Below is a small trained network, with its code and all its weights. Each question gives an input and a class and asks what happens when units are switched off, that is, made to give their printed mean instead of their output.

import numpy as np


def w(rows, s, z=0):
    codes = np.array(rows[::2]) - 128.0
    scale = np.full(codes.shape[1], s)
    scale[-1] = z or s
    return codes * scale


def norm(h):
    return h / np.sqrt((h * h).mean(-1, keepdims=True) + 1e-5)


def f(y):
    return np.maximum(y, 0)


def log_softmax(a):
    a = a - a.max(-1, keepdims=True)
    return a - np.log(np.exp(a).sum(-1, keepdims=True))


def net(x, mask):
    res = np.array(x, float).reshape(1, 6) / 4 @ E
    u = 0
    for l in range(3):
        y = f(norm(res) @ A[l][:, :-1].T + A[l][:, -1])
        res = res + np.where(mask[u : u + 4], y, B[l][:, -1]) @ B[l][:, :-1]
        u += 4
    return log_softmax(norm(res)[-1] @ U[:, :-1].T + U[:, -1])


A, B = {}, {}
E = w([
[158,139,140,159,82,157,119,95,115,139],'x0',
[47,187,52,112,4,84,189,82,99,182],'x1',
[152,119,125,156,108,140,140,129,117,149],'x2',
[198,168,121,204,90,59,193,112,233,61],'x3',
[253,67,62,25,140,14,104,103,78,89],'x4',
[100,134,107,116,188,116,128,101,140,109],'x5',
],0.0056)
A[0] = w([
[254,161,165,125,127,41,94,116,141,13,28],'0.n1',
[240,45,31,33,101,26,98,95,33,112,248],'0.n2',
[66,81,149,149,164,181,57,124,69,180,170],'0.n3',
[39,179,79,44,80,136,169,104,33,218,114],'0.n4',
],0.0058,0.0013)
B[0] = w([
[138,66,69,155,155,99,94,181,144,146,198],'0.n1',
[142,198,139,133,118,109,86,109,73,2,254],'0.n2',
[128,62,202,138,160,101,157,140,127,151,192],'0.n3',
[80,119,72,163,160,128,65,157,76,150,225],'0.n4',
],0.0099,0.0088)
A[1] = w([
[173,63,138,76,157,150,103,179,109,164,97],'1.n1',
[153,96,192,162,134,159,124,131,197,74,85],'1.n2',
[166,94,131,120,104,40,122,98,12,26,254],'1.n3',
[159,121,114,2,121,226,103,150,62,112,84],'1.n4',
],0.0086,0.0016)
B[1] = w([
[120,133,186,124,82,122,150,79,107,73,159],'1.n1',
[157,150,78,111,159,118,138,155,63,67,178],'1.n2',
[130,144,119,80,135,190,150,94,211,231,253],'1.n3',
[148,234,153,115,190,160,144,2,114,142,153],'1.n4',
],0.0098,0.012)
A[2] = w([
[252,93,161,73,157,91,161,89,211,188,246],'2.n1',
[166,122,214,112,181,173,131,120,144,132,51],'2.n2',
[180,148,110,173,148,114,124,193,220,91,56],'2.n3',
[79,176,47,156,43,29,195,120,203,125,113],'2.n4',
],0.012,0.0011)
B[2] = w([
[94,66,132,85,106,129,130,167,196,186,255],'2.n1',
[171,127,163,150,37,84,162,97,175,73,216],'2.n2',
[135,187,51,180,157,130,139,157,40,137,246],'2.n3',
[148,77,245,111,104,120,152,87,145,69,236],'2.n4',
],0.012,0.0084)
U = w([
[116,108,235,179,107,121,144,121,111,75,233],'0',
[139,116,134,53,91,131,124,79,221,152,251],'1',
[140,184,44,199,144,117,162,166,65,82,120],'2',
[192,111,39,116,173,118,88,225,182,179,28],'3',
[1,97,130,161,115,147,94,138,55,187,8],'4',
[102,218,105,91,162,175,47,73,98,172,80],'5',
],0.0096,0.0016)

Each question gives the input, the list of numbers given to net, and the class t.
The units are the neurons (one row each of A and B). Each row of codes is followed by its name. A weight is (code - 128) times the scale printed after its matrix; where a second scale follows, it is the last column's (A, B and U).
mask holds one flag per neuron, layer by layer. A switched-off neuron (its flag False) gives its mean, the last column of its row in B, instead of its output. The means were averaged over made-up inputs and are rounded, as every weight is.
A unit's drop is (log p(t) with every unit on - log p(t) with that unit switched off) / (log p(t) with every unit on - log p(t) with every unit switched off).
The circuit of an input: a set's keep is (log p(t) with only the set's units on - log p(t) with every unit switched off) / (log p(t) with every unit on - log p(t) with every unit switched off). Starting from all 12 units, units are removed one at a time, each time the one whose removal leaves the highest keep (on an exact tie, the one counted first), for as long as the keep stays at least 0.8.
units of the circuit, in order: the units of the circuit, biggest drop first
unit that matters most: the unit with the biggest drop
top k neurons: the k neurons with the biggest drops, biggest first
top k neurons in layer l: the k neurons of layer l with the biggest drops, biggest first
input [-7,-7,7,-2,1,-8], class 1: unit that matters most -> 2.n1
input [6,1,0,0,0,3], class 4: units of the circuit, in order -> 0.n2; 1.n3; 2.n2
input [1,5,5,1,-2,0], class 0: top 4 neurons -> 2.n4; 1.n3; 2.n3; 2.n1
input [-2,-6,4,-3,4,6], class 1: units of the circuit, in order -> 1.n3; 2.n2
input [2,6,-1,-3,7,-3], class 5: units of the circuit, in order -> 0.n2; 1.n3; 0.n4
input [-8,-4,2,-1,5,2], class 1: top 2 neurons -> 1.n3; 0.n4
input [2,-8,7,1,1,-2], class 3: top 4 neurons -> 2.n1; 0.n1; 2.n4; 0.n4
input [1,8,4,-2,4,7], class 5: units of the circuit, in order -> 0.n4; 1.n3; 0.n2
input [2,0,-8,5,-7,-8], class 2: units of the circuit, in order -> 2.n3; 1.n2
input [8,-8,8,-3,6,7], class 1: units of the circuit, in order -> 1.n3; 2.n2
input [8,4,-1,7,-1,2], class 0: top 3 neurons -> 2.n4; 1.n3; 0.n2
input [-6,-4,1,-4,-1,-1], class 0: top 2 neurons -> 1.n3; 0.n2
input [-7,5,8,3,-6,2], class 0: top 3 neurons -> 2.n4; 1.n3; 2.n1
input [6,-5,2,8,4,-6], class 3: units of the circuit, in order -> 2.n1; 2.n3
input [-6,-3,5,3,3,-1], class 3: units of the circuit, in order -> 0.n1
input [7,-4,-4,4,0,8], class 2: top 2 neurons in layer 0 -> 0.n2; 0.n3
input [-3,0,4,3,-2,-6], class 2: top 2 neurons -> 0.n2; 1.n3
input [-7,0,4,3,2,0], class 3: top 2 neurons -> 1.n3; 0.n1
input [-1,3,-6,0,-3,2], class 4: top 2 neurons -> 0.n4; 0.n2
input [-2,0,3,-4,-5,-7], class 0: unit that matters most -> 0.n3
input [4,5,-2,1,-4,-4], class 0: top 2 neurons -> 2.n4; 1.n3
input [-7,6,-6,-6,3,-2], class 5: top 3 neurons in layer 0 -> 0.n4; 0.n2; 0.n1
input [-3,0,-6,2,-8,5], class 2: units of the circuit, in order -> 1.n3; 2.n4
input [7,-7,0,5,1,0], class 3: top 2 neurons in layer 0 -> 0.n4; 0.n1
input [-3,-8,-8,-1,6,2], class 1: top 2 neurons -> 1.n3; 2.n2
input [2,0,7,6,1,8], class 3: top 2 neurons -> 2.n1; 2.n3
input [6,-6,-7,-8,-8,0], class 0: top neuron -> 1.n3
input [-4,0,7,-3,-6,-1], class 0: top 2 neurons -> 0.n3; 2.n3
input [-5,0,-7,2,-4,-1], class 2: top 3 neurons -> 1.n3; 0.n4; 2.n3
input [5,-8,-7,3,2,6], class 3: top 2 neurons in layer 0 -> 0.n4; 0.n1
